Here is a tiny trained network, its code and every weight. The questions are about switching its units off for an input and a class, where a switched-off unit gives its printed mean instead of its output.

import numpy as np


def w(rows, s, z=0):
    codes = np.array(rows[::2]) - 128.0
    scale = np.full(codes.shape[1], s)
    scale[-1] = z or s
    return codes * scale


def f(y):
    return y / 2 * (1 + np.tanh(0.7978845608 * (y + 0.044715 * y**3)))


def log_softmax(a):
    a = a - a.max(-1, keepdims=True)
    return a - np.log(np.exp(a).sum(-1, keepdims=True))


def net(x, mask):
    res = np.array(x, float).reshape(1, 4) / 4 @ E
    y = f(res @ A[0][:, :-1].T + A[0][:, -1])
    res = res + np.where(mask, y, B[0][:, -1]) @ B[0][:, :-1]
    return log_softmax(res[-1] @ U[:, :-1].T + U[:, -1])


A, B = {}, {}
E = w([
[75,131,237],'x0',
[171,215,72],'x1',
[33,122,28],'x2',
[146,2,86],'x3',
],0.0091)
A[0] = w([
[162,197,46,219],'N0',
[103,8,32,94],'N1',
[142,66,225,170],'N2',
[242,107,92,152],'N3',
[104,46,208,129],'N4',
[12,149,158,173],'N5',
[69,121,82,225],'N6',
[113,61,95,82],'N7',
[148,126,193,190],'N8',
[144,238,117,122],'N9',
[187,111,149,254],'N10',
],0.012,0.0041)
B[0] = w([
[247,83,163,222],'N0',
[12,75,203,247],'N1',
[172,206,102,212],'N2',
[188,126,86,193],'N3',
[185,193,96,205],'N4',
[104,113,47,190],'N5',
[104,104,184,194],'N6',
[82,121,141,174],'N7',
[110,167,102,183],'N8',
[120,115,189,199],'N9',
[147,169,57,184],'N10',
],0.014,0.012)
U = w([
[120,191,163,120],'0',
[8,82,114,212],'1',
[147,79,205,117],'2',
[82,88,104,2],'3',
[197,159,42,155],'4',
],0.013,0.0063)

Each question gives the input, the list of numbers given to net, and the class t.
The units are the neurons (one row each of A and B). Each row of codes is followed by its name. A weight is (code - 128) times the scale printed after its matrix; where a second scale follows, it is the last column's (A, B and U).
mask holds one flag per neuron, in row order. A switched-off neuron (its flag False) gives its mean, the last column of its row in B, instead of its output. The means were averaged over made-up inputs and are rounded, as every weight is.
A unit's drop is (log p(t) with every unit on - log p(t) with that unit switched off) / (log p(t) with every unit on - log p(t) with every unit switched off).
The circuit of an input: a set's keep is (log p(t) with only the set's units on - log p(t) with every unit switched off) / (log p(t) with every unit on - log p(t) with every unit switched off). Starting from all 11 units, units are removed one at a time, each time the one whose removal leaves the highest keep (on an exact tie, the one counted first), for as long as the keep stays at least 0.8.
units of the circuit, in order: the units of the circuit, biggest drop first
most important unit: the unit with the biggest drop
k most important neurons: the k neurons with the biggest drops, biggest first
drop when u is switched off: that unit's drop, to one decimal
input [-1,-2,-1,4], class 1: most important unit => N0
input [-5,-6,-1,3], class 1: 2 most important neurons => [N1 N0]
input [-4,8,2,-5], class 2: units of the circuit, in order => [N9 N0]
input [0,5,0,4], class 2: 3 most important neurons => [N2 N4 N5]
input [7,-4,3,3], class 0: 2 most important neurons => [N4 N2]
input [2,-2,0,8], class 1: 2 most important neurons => [N1 N0]
input [7,7,0,4], class 4: 2 most important neurons => [N1 N6]
input [3,-7,1,2], class 0: 4 most important neurons => [N4 N2 N3 N0]
input [3,3,3,-7], class 2: 2 most important neurons => [N9 N2]
input [5,0,2,-2], class 1: 2 most important neurons => [N0 N3]
input [-6,-4,-7,-8], class 4: 3 most important neurons => [N1 N10 N6]
input [-8,-1,7,3], class 1: drop when N1 is switched off => 1.0
input [-3,8,1,-3], class 2: drop when N0 is switched off => 0.1
input [-2,-4,0,8], class 1: units of the circuit, in order => [N1]
input [-1,5,7,0], class 2: drop when N0 is switched off => 0.6
